[[110 145 141 116 109 136 132 127 127 125 120]
 [101 153 112 121 123 117 149 118 125 143 112]
 [130 115 115 126 128  98 133 108 125 122 132]
 [106 102 115 145 112 125 120 120 139 157 137]
 [120 144 146 108 138 126 109 146 104 112 115]] Out: 104

[[135 132 118 158 130 123 134 125]
 [134 127 112 158 137 123 145 127]
 [130 129 126 158 128 127 129 128]
 [128 131 128 158 132 128 139 126]
 [137 130 115 158 135 127 143 124]
 [136 132 117 158 132 128 136 126]
 [137 127 106 158 128 123 137 124]] Out: 123

[[126 129 126 125 125 125 126 130 122]
 [122 129 124 119 122 122 124 130 106]
 [126 129 124 125 124 123 126 130 121]
 [128 129 124 128 124 125 126 130 126]
 [137 129 123 137 119 122 127 130 125]] Out: 127

[[131 128 128 128 128 129]
 [136 128 128 127 126 132]
 [116 129 127 131 132 122]
 [144 128 128 124 123 137]
 [136 129 128 122 128 133]
 [136 129 128 126 127 132]
 [138 127 128 126 124 134]
 [128 131 128 127 131 128]
 [108 130 127 133 135 117]
 [106 131 127 135 136 116]
 [106 131 127 138 135 116]] Out: 138

[[115 131 131 131 120 134 129 127 133 128 124]
 [119 123 138 129 123 131 127 132 129 129 143]
 [139 127 128 127 133 124 124 129 129 124 131]
 [126 130 137 126 122 119 125 127 134 133 128]
 [129 129 129 133 127 112 125 130 128 129 133]
 [142 124 131 123 131 122 125 129 112 132 139]
 [113 122 123 125 126 154 131 129 129 113 126]
 [129 134 129 131 117 135 127 130 117 127 114]
 [123 125 136 126 121 120 128 131 125 129 136]
 [130 131 120 132 135 133 135 126 123 138 127]] Out: 123

[[129 127 128 129 126 127]
 [131 124 130 129 121 123]
 [114 138 139 146 130 137]
 [112 140 141 149 131 139]
 [116 137 136 143 130 136]
 [124 131 132 134 128 131]
 [126 130 130 131 128 130]
 [110 142 142 152 131 140]
 [128 128 128 128 127 127]
 [112 140 141 149 130 138]] Out: 149
---
array([[119, 115, 124, 125, 139, 125],
       [151, 138, 128, 123, 126, 126]]) ans = 126

array([[135, 144, 130,  99, 121, 109, 116],
       [135, 144, 129, 100, 122, 110, 116],
       [135, 145, 129,  99, 121, 109, 115]]) ans = 116

array([[152, 149, 129, 115],
       [126, 151, 134, 150],
       [136, 151, 132, 138]]) ans = 150

array([[103, 128, 130, 126, 104],
       [115, 122, 136, 140, 120]]) ans = 120

array([[133, 121, 111, 126],
       [109, 152, 136, 116]]) ans = 116

array([[139, 106, 141, 132, 134, 131],
       [139, 125, 146, 128, 137, 124]]) ans = 124

array([[124, 137, 124, 122, 107, 117],
       [124, 127, 126, 121, 129, 128]]) ans = 128
---
[104 130 143 135] -> 143, 135

[141 117 120 136 157 127] -> 157, 141

[103 143 105 110 101 106] -> 143, 110

[147 138 152 151 146] -> 152, 151

[[121 131 137 130 128 119 153]
 [120 128 124 128 129 122 128]
 [123 127 121 127 129 123 117]] -> 153, 137

[138 153 155 148] -> 155, 153

[[143 152 151 148]
 [114 110 127 128]] -> 152, 151
---
[149 106 112 109 116 106 107]
107
[136 134 115 100 126]
126
[139 134 136 140 123 155 116]
116
[124 137 137 132 158]
158
[119 103 102 111 100 131]
131
[141 105 116 146 127]
127
[120 115 146 127 131 119 156]
156
---
[153 119 149 151] out 119
[100 127 132 144 116 119 112] out 127
[140 118 132 136 152] out 118
[146 135 102 132 133 142] out 135
[143 126 150 140 148 150 150] out 126
[122 135 151 128] out 135
[125 105 151 115 139 111] out 105
---
146	142	153	150	148 Answer: 153, 142

154	113	144	114	99	112
144	113	136	124	101	118
Answer: 154, 99

135	121	102	125 Answer: 135, 102

127	128	129	132
127	125	133	149
Answer: 149, 125

135	132	129	152	121 Answer: 152, 121

150	121	131	128	134	145	140 Answer: 150, 121
---
132  152  130  130  136  140 --> 136

151  129  127  128  122  133  141 --> 122

 98  116  118  117  127
156  133  140  120  113
--> 127

126  116  122  114  118  153  148 --> 118

115  148  123   98  125  136
118  147  119  108  126  140
115  156  122  101  124  140
--> 125

117  111  132  125  129   99 --> 129

126  130  116  128  129
131  139   98  126  138
122  126  115  131  124
--> 129

146  145  150  151  147  130  149 --> 147
---
[[129 130 125 127]
 [149 135 144 120]
 [128 128 126 125]] gives 125

[[154 134 129 120 134 140 110]
 [130 122 133 133 131 137 141]
 [109 118 145 131 132 138 137]] gives 140

[[141 113 120 137 139]
 [133 148 135 155 143]
 [123 131 127 132 113]] gives 137

[[151 127 125 123 148 133]
 [146 123 124 121 146 134]
 [151 127 125 122 148 133]] gives 148

[[127 139 108 139]
 [131 103 139 102]
 [110 104 120 104]] gives 108

[[124 131 122 119 118]
 [134 104 108 116 131]
 [152 155 111 123 123]] gives 119
---
[[121 132 114 140 136 113 133]
 [131 149 140 100 125 150 116]] Out: 125

[103 139 129 123 107 121 115] Out: 107

[147 127 129 132 114  98] Out: 132

[[128 107 117 144 157 126]
 [117 138 154 122 111 132]
 [128 127 128 128 129 128]] Out: 128

[153 145 128 125] Out: 145

[129 115 135 127 150 130 132] Out: 150
---
[[133 115 117 149 126 130]
 [133 123 123 134 125 127]] | 117

[[131 118 132 131 119 130 114]
 [117 152 147 131 147 152 128]] | 132

[[126 111 126 143 121]
 [122 138 122 147 106]] | 126

[[125 104 136 127]
 [156 128 143 131]] | 136

[[151 139 109 147]
 [137 151 103 117]] | 109

[[128 144 128 133 106]
 [129 121 135 137 138]] | 128

[[154 101 106 141]
 [151 115 145 142]] | 106
---
Q:
[[128 127 130 143]
 [123 125 141 157]
 [131 126 131 132]]
A: 125

Q:
[[108 151 118 150]
 [124 132 131 137]
 [119 148 114 130]]
A: 132

Q:
[[140 119 146 140]
 [117 128 156 145]
 [141 108 142 147]]
A: 128

Q:
[[121 125 121 138]
 [121 121 130 107]
 [145 139 105 143]]
A: 121

Q:
[[136 110 150 122]
 [125 123 144 118]
 [110 142 126 131]]
A: 123

Q:
[[136 145 133 103]
 [120 119 129 143]
 [122 136 132 128]]
A: 119

Q:
[[131 138 156 140]
 [100 118 146  99]
 [149 137 105 148]]
A: 118
---
[150 140 125 122 129 124] → 150
[125 155 145 127 123 146 151] → 125
[106 123 131 153 121 128 130] → 106
[136  99 116 156 127 143] → 136
[150 136 125 126 140] → 150
[126 122 131 153 116 132] → 126
